Below are the code and all the weights of a small trained network. Each question names an input and a class and asks about switching units off, where a switched-off unit gives its printed mean instead of its output.

import numpy as np


def w(rows, s, z=0):
    codes = np.array(rows[::2]) - 128.0
    scale = np.full(codes.shape[1], s)
    scale[-1] = z or s
    return codes * scale


def f(y):
    return y / 2 * (1 + np.tanh(0.7978845608 * (y + 0.044715 * y**3)))


def log_softmax(a):
    a = a - a.max(-1, keepdims=True)
    return a - np.log(np.exp(a).sum(-1, keepdims=True))


def net(x, mask):
    res = np.array(x, float).reshape(1, 4) / 4 @ E
    y = f(res @ A[0][:, :-1].T + A[0][:, -1])
    res = res + np.where(mask, y, B[0][:, -1]) @ B[0][:, :-1]
    return log_softmax(res[-1] @ U[:, :-1].T + U[:, -1])


A, B = {}, {}
E = w([
[113,191,141,64,230],'x0',
[118,204,67,44,17],'x1',
[2,144,251,132,83],'x2',
[126,122,128,127,126],'x3',
],0.0067)
A[0] = w([
[26,128,240,156,56,143],'N1',
[133,73,156,186,191,65],'N2',
[75,142,215,117,106,85],'N3',
[146,183,88,48,50,54],'N4',
[101,234,153,51,236,85],'N5',
[112,158,138,66,184,1],'N6',
[108,184,86,74,50,30],'N7',
[141,50,115,192,31,85],'N8',
[152,203,118,99,40,74],'N9',
[112,121,139,229,248,192],'N10',
[130,71,122,244,1,91],'N11',
[182,83,207,173,181,59],'N12',
[113,224,71,67,87,118],'N13',
[197,85,25,133,147,51],'N14',
[52,134,203,126,97,51],'N15',
[128,179,109,20,71,163],'N16',
],0.0074,0.0049)
B[0] = w([
[228,162,117,110,116,254],'N1',
[86,79,201,73,135,163],'N2',
[207,151,94,61,149,174],'N3',
[107,91,191,106,131,176],'N4',
[43,198,42,211,198,195],'N5',
[94,153,106,88,218,122],'N6',
[104,77,151,75,144,158],'N7',
[62,192,109,145,255,181],'N8',
[63,62,160,77,137,163],'N9',
[118,77,198,145,67,240],'N10',
[41,179,80,138,240,208],'N11',
[95,93,214,77,126,163],'N12',
[114,76,179,120,97,195],'N13',
[214,158,121,19,173,190],'N14',
[221,147,130,22,175,170],'N15',
[103,83,182,139,83,209],'N16',
],0.0082,0.0059)
U = w([
[65,27,192,102,99,80],'0',
[244,169,114,68,133,83],'1',
[12,203,86,166,179,83],'2',
[127,133,128,163,76,247],'3',
],0.011)

Each question gives the input, the list of numbers given to net, and the class t.
The units are the neurons (one row each of A and B). Each row of codes is followed by its name. A weight is (code - 128) times the scale printed after its matrix; where a second scale follows, it is the last column's (A, B and U).
mask holds one flag per neuron, in row order. A switched-off neuron (its flag False) gives its mean, the last column of its row in B, instead of its output. The means were averaged over made-up inputs and are rounded, as every weight is.
A unit's drop is (log p(t) with every unit on - log p(t) with that unit switched off) / (log p(t) with every unit on - log p(t) with every unit switched off).
The circuit of an input: a set's keep is (log p(t) with only the set's units on - log p(t) with every unit switched off) / (log p(t) with every unit on - log p(t) with every unit switched off). Starting from the 12 units with the biggest drops (on a tie, the unit counted first), units are removed one at a time, each time the one whose removal leaves the highest keep (on an exact tie, the one counted first), for as long as the keep stays at least 0.8.
units of the circuit, in order: the units of the circuit, biggest drop first
top k neurons: the k neurons with the biggest drops, biggest first
drop when u is switched off: that unit's drop, to one decimal
input [6,1,7,0], class 1: top 2 neurons => N1, N15
input [-8,7,1,4], class 2: top 3 neurons => N11, N8, N10
input [7,4,-3,6], class 2: units of the circuit, in order => N5
input [5,0,5,1], class 1: units of the circuit, in order => N1, N3
input [5,0,-3,-3], class 2: top 2 neurons => N5, N1
input [-7,3,7,-7], class 1: units of the circuit, in order => N1, N15
input [4,-5,-2,2], class 0: top 2 neurons => N10, N1
input [-7,-8,-8,2], class 0: top 3 neurons => N10, N2, N12
input [-7,-1,-6,-6], class 2: units of the circuit, in order => N11, N8
input [-6,6,-5,3], class 0: units of the circuit, in order => N9, N4, N1
input [-2,-8,-7,5], class 0: units of the circuit, in order => N10, N2
input [4,-3,-4,-8], class 3: top 2 neurons => N11, N10
input [7,0,-5,-4], class 2: top 2 neurons => N5, N1
input [-8,7,-6,4], class 2: top 2 neurons => N11, N8
input [-5,6,0,5], class 0: top neuron => N9
input [5,1,6,6], class 1: top 4 neurons => N1, N15, N3, N11
input [-8,6,3,-8], class 2: drop when N10 is switched off => 0.1
input [8,-4,-4,-1], class 2: drop when N5 is switched off => 0.9
input [4,-4,8,1], class 1: drop when N15 is switched off => 0.1
